Below is a small trained network, with its code and all its weights. Each question gives an input and a class and asks what happens when units are switched off, that is, made to give their printed mean instead of their output.

import numpy as np


def w(rows, s, z=0):
    codes = np.array(rows[::2]) - 128.0
    scale = np.full(codes.shape[1], s)
    scale[-1] = z or s
    return codes * scale


def norm(h):
    return h / np.sqrt((h * h).mean(-1, keepdims=True) + 1e-5)


def f(y):
    return y / 2 * (1 + np.tanh(0.7978845608 * (y + 0.044715 * y**3)))


def log_softmax(a):
    a = a - a.max(-1, keepdims=True)
    return a - np.log(np.exp(a).sum(-1, keepdims=True))


def net(x, mask):
    res = np.array(x, float).reshape(1, 4) / 4 @ E
    u = 0
    for l in range(4):
        y = f(norm(res) @ A[l][:, :-1].T + A[l][:, -1])
        res = res + np.where(mask[u : u + 9], y, B[l][:, -1]) @ B[l][:, :-1]
        u += 9
    return log_softmax(norm(res)[-1] @ U[:, :-1].T + U[:, -1])


A, B = {}, {}
E = w([
[125,240,63,161,73,37,138,130,64,188,120,60],'x0',
[140,103,130,130,128,116,123,125,128,159,120,135],'x1',
[253,131,126,4,65,214,74,170,158,153,182,93],'x2',
[48,209,115,24,246,80,98,135,125,203,99,116],'x3',
],0.0049)
A[0] = w([
[161,135,128,121,79,98,125,112,142,125,107,173,91],'0.n1',
[127,176,135,150,68,72,132,130,128,142,146,114,123],'0.n2',
[81,121,117,170,193,76,130,123,142,119,122,149,40],'0.n3',
[127,133,121,101,125,151,121,127,116,126,112,129,66],'0.n4',
[112,150,146,160,129,146,131,127,118,109,123,121,75],'0.n5',
[110,94,130,255,94,131,131,124,117,105,121,148,185],'0.n6',
[124,95,136,143,171,138,136,132,118,112,142,117,212],'0.n7',
[175,108,121,153,35,140,125,128,139,104,127,140,47],'0.n8',
[145,135,126,94,136,177,121,129,77,160,118,134,2],'0.n9',
],0.01,0.002)
B[0] = w([
[47,130,58,111,129,176,117,164,143,85,146,55,136],'0.n1',
[185,168,101,150,66,132,126,102,128,148,81,153,182],'0.n2',
[93,110,166,173,119,208,114,164,51,149,135,107,231],'0.n3',
[117,129,141,101,109,124,152,104,150,161,176,127,132],'0.n4',
[142,29,135,150,186,60,133,121,162,255,108,72,137],'0.n5',
[159,157,102,4,119,32,129,128,239,125,173,131,254],'0.n6',
[126,135,122,129,135,156,124,105,170,121,52,180,167],'0.n7',
[113,105,164,204,154,186,148,133,69,142,135,76,204],'0.n8',
[138,106,118,137,144,52,176,102,168,97,142,99,147],'0.n9',
],0.0075,0.0085)
A[1] = w([
[87,163,91,199,235,114,143,78,125,133,50,156,104],'1.n1',
[161,52,155,106,174,153,120,94,96,19,163,143,69],'1.n2',
[126,67,115,222,114,35,167,96,164,87,125,173,121],'1.n3',
[51,17,218,78,245,124,150,161,158,95,217,107,151],'1.n4',
[122,51,154,112,177,142,98,151,209,108,145,113,112],'1.n5',
[183,167,90,1,124,33,118,98,220,106,118,191,134],'1.n6',
[97,129,127,139,129,18,131,161,64,152,199,40,127],'1.n7',
[57,127,161,158,124,123,92,136,51,147,62,194,96],'1.n8',
[67,97,145,99,196,145,116,123,79,113,130,208,2],'1.n9',
],0.0083,0.0022)
B[1] = w([
[189,151,134,127,68,113,85,82,189,182,132,228,160],'1.n1',
[38,141,135,144,136,126,228,149,101,164,148,193,161],'1.n2',
[119,155,159,23,177,165,97,154,95,140,110,38,147],'1.n3',
[153,33,139,152,170,212,100,93,236,62,95,132,228],'1.n4',
[158,160,132,90,137,159,137,50,39,93,144,190,186],'1.n5',
[74,75,161,59,189,48,106,163,120,146,117,51,248],'1.n6',
[143,216,133,173,53,88,182,108,51,111,138,139,166],'1.n7',
[84,170,41,125,150,114,137,121,176,139,116,222,173],'1.n8',
[159,121,68,129,120,139,66,176,134,186,77,2,163],'1.n9',
],0.0077,0.014)
A[2] = w([
[130,224,93,102,143,89,103,101,132,141,167,130,108],'2.n1',
[142,171,107,149,77,84,124,181,78,141,160,1,88],'2.n2',
[104,106,118,111,143,125,47,167,173,171,148,202,12],'2.n3',
[83,160,127,119,92,36,139,191,130,214,157,167,143],'2.n4',
[124,78,182,114,171,174,108,169,146,112,137,108,114],'2.n5',
[188,190,74,215,53,208,165,87,105,114,145,177,183],'2.n6',
[140,127,152,131,64,43,145,98,162,80,107,135,83],'2.n7',
[151,103,129,217,107,198,109,120,162,92,161,211,59],'2.n8',
[88,132,188,93,122,91,168,123,86,149,185,137,73],'2.n9',
],0.0098,0.0011)
B[2] = w([
[103,111,119,140,123,98,200,163,64,78,94,115,190],'2.n1',
[132,128,166,101,146,128,118,172,205,162,163,1,255],'2.n2',
[147,104,152,122,109,139,116,113,166,63,89,75,193],'2.n3',
[141,173,164,114,137,183,214,147,34,84,163,93,229],'2.n4',
[159,155,152,172,71,24,122,91,121,53,178,178,242],'2.n5',
[153,16,143,166,96,197,81,65,222,176,217,197,240],'2.n6',
[111,161,110,110,190,184,61,168,69,158,113,163,161],'2.n7',
[102,253,58,114,117,115,126,181,54,194,18,71,237],'2.n8',
[130,124,105,194,174,125,101,130,125,188,3,77,174],'2.n9',
],0.0092,0.0082)
A[3] = w([
[107,135,102,187,12,113,183,94,45,157,182,240,41],'3.n1',
[172,38,176,144,141,170,70,61,139,52,125,174,92],'3.n2',
[102,71,75,180,107,129,30,135,116,168,134,206,34],'3.n3',
[152,149,127,173,107,195,189,142,69,139,198,216,135],'3.n4',
[122,115,149,204,155,127,101,160,157,133,86,103,145],'3.n5',
[136,94,154,67,181,62,104,89,97,83,103,180,38],'3.n6',
[166,192,142,152,72,153,147,169,132,73,178,51,85],'3.n7',
[96,117,92,28,180,79,113,202,255,154,123,79,174],'3.n8',
[134,31,172,114,176,10,76,104,147,9,199,235,6],'3.n9',
],0.0087,0.0012)
B[3] = w([
[100,119,111,154,31,123,166,85,26,12,212,206,207],'3.n1',
[62,183,112,127,129,26,170,194,55,220,142,97,203],'3.n2',
[142,169,124,92,175,22,138,132,180,83,43,89,166],'3.n3',
[116,196,98,187,46,108,137,82,71,120,177,206,198],'3.n4',
[147,167,68,2,102,69,78,131,176,117,171,166,152],'3.n5',
[205,59,149,158,117,195,86,131,201,56,198,145,185],'3.n6',
[53,90,136,127,210,14,115,81,112,127,37,174,168],'3.n7',
[113,175,108,207,93,195,191,123,49,139,119,227,247],'3.n8',
[197,45,180,26,240,179,91,151,124,41,114,210,229],'3.n9',
],0.0081,0.012)
U = w([
[166,49,178,70,215,141,109,129,142,59,133,176,213],'0',
[102,158,102,182,61,127,167,76,61,101,160,194,208],'1',
[90,165,154,109,181,86,190,166,64,166,97,24,152],'2',
[147,71,143,168,105,164,98,106,221,215,184,67,54],'3',
[121,164,51,128,140,157,71,109,212,154,1,145,2],'4',
],0.0099,0.0015)

Each question gives the input, the list of numbers given to net, and the class t.
The units are the neurons (one row each of A and B). Each row of codes is followed by its name. A weight is (code - 128) times the scale printed after its matrix; where a second scale follows, it is the last column's (A, B and U).
mask holds one flag per neuron, layer by layer. A switched-off neuron (its flag False) gives its mean, the last column of its row in B, instead of its output. The means were averaged over made-up inputs and are rounded, as every weight is.
A unit's drop is (log p(t) with every unit on - log p(t) with that unit switched off) / (log p(t) with every unit on - log p(t) with every unit switched off).
The circuit of an input: a set's keep is (log p(t) with only the set's units on - log p(t) with every unit switched off) / (log p(t) with every unit on - log p(t) with every unit switched off). Starting from the 12 units with the biggest drops (on a tie, the unit counted first), units are removed one at a time, each time the one whose removal leaves the highest keep (on an exact tie, the one counted first), for as long as the keep stays at least 0.8.
circuit, biggest first: the units of the circuit, biggest drop first
most important unit: the unit with the biggest drop
top k neurons: the k neurons with the biggest drops, biggest first
k most important neurons of layer l: the k neurons of layer l with the biggest drops, biggest first
drop of u: that unit's drop, to one decimal
input [6,-6,2,-6], class 3: circuit, biggest first	1.n6, 2.n6
input [8,-1,8,-2], class 3: circuit, biggest first	0.n6, 1.n6, 2.n6
input [1,5,-3,-1], class 2: most important unit	0.n6
input [3,-7,8,-1], class 3: top 2 neurons	0.n6, 1.n6
input [5,-8,-1,8], class 1: circuit, biggest first	0.n6, 1.n6
input [1,-8,3,-3], class 3: top 3 neurons	1.n4, 1.n6, 2.n6
input [8,6,8,-1], class 3: circuit, biggest first	0.n6, 1.n6, 2.n6
input [4,8,7,0], class 3: top 4 neurons	0.n6, 1.n6, 2.n6, 2.n2
input [-7,0,1,-6], class 1: top 4 neurons	0.n8, 1.n6, 1.n2, 2.n8
input [-8,6,-1,8], class 4: top 2 neurons	0.n6, 1.n6
input [-1,-2,8,0], class 1: top 4 neurons	0.n6, 1.n6, 0.n8, 0.n2
input [1,2,6,-8], class 3: 2 most important neurons of layer 2	2.n6, 2.n2
input [-1,8,-5,0], class 0: top 2 neurons	0.n6, 0.n8
input [8,2,8,2], class 2: most important unit	0.n3
input [-6,7,4,-1], class 1: top 2 neurons	0.n6, 1.n6
input [8,-8,1,2], class 2: top 4 neurons	0.n3, 0.n8, 1.n4, 2.n2
input [3,-6,-5,0], class 2: top 2 neurons	0.n6, 0.n8
input [0,5,-4,-7], class 0: top 2 neurons	2.n8, 0.n6
input [2,-8,-7,-1], class 2: drop of 0.n6	2.3
input [6,-6,3,3], class 2: drop of 0.n3	0.1
input [7,3,-8,-1], class 2: drop of 3.n2	0.0
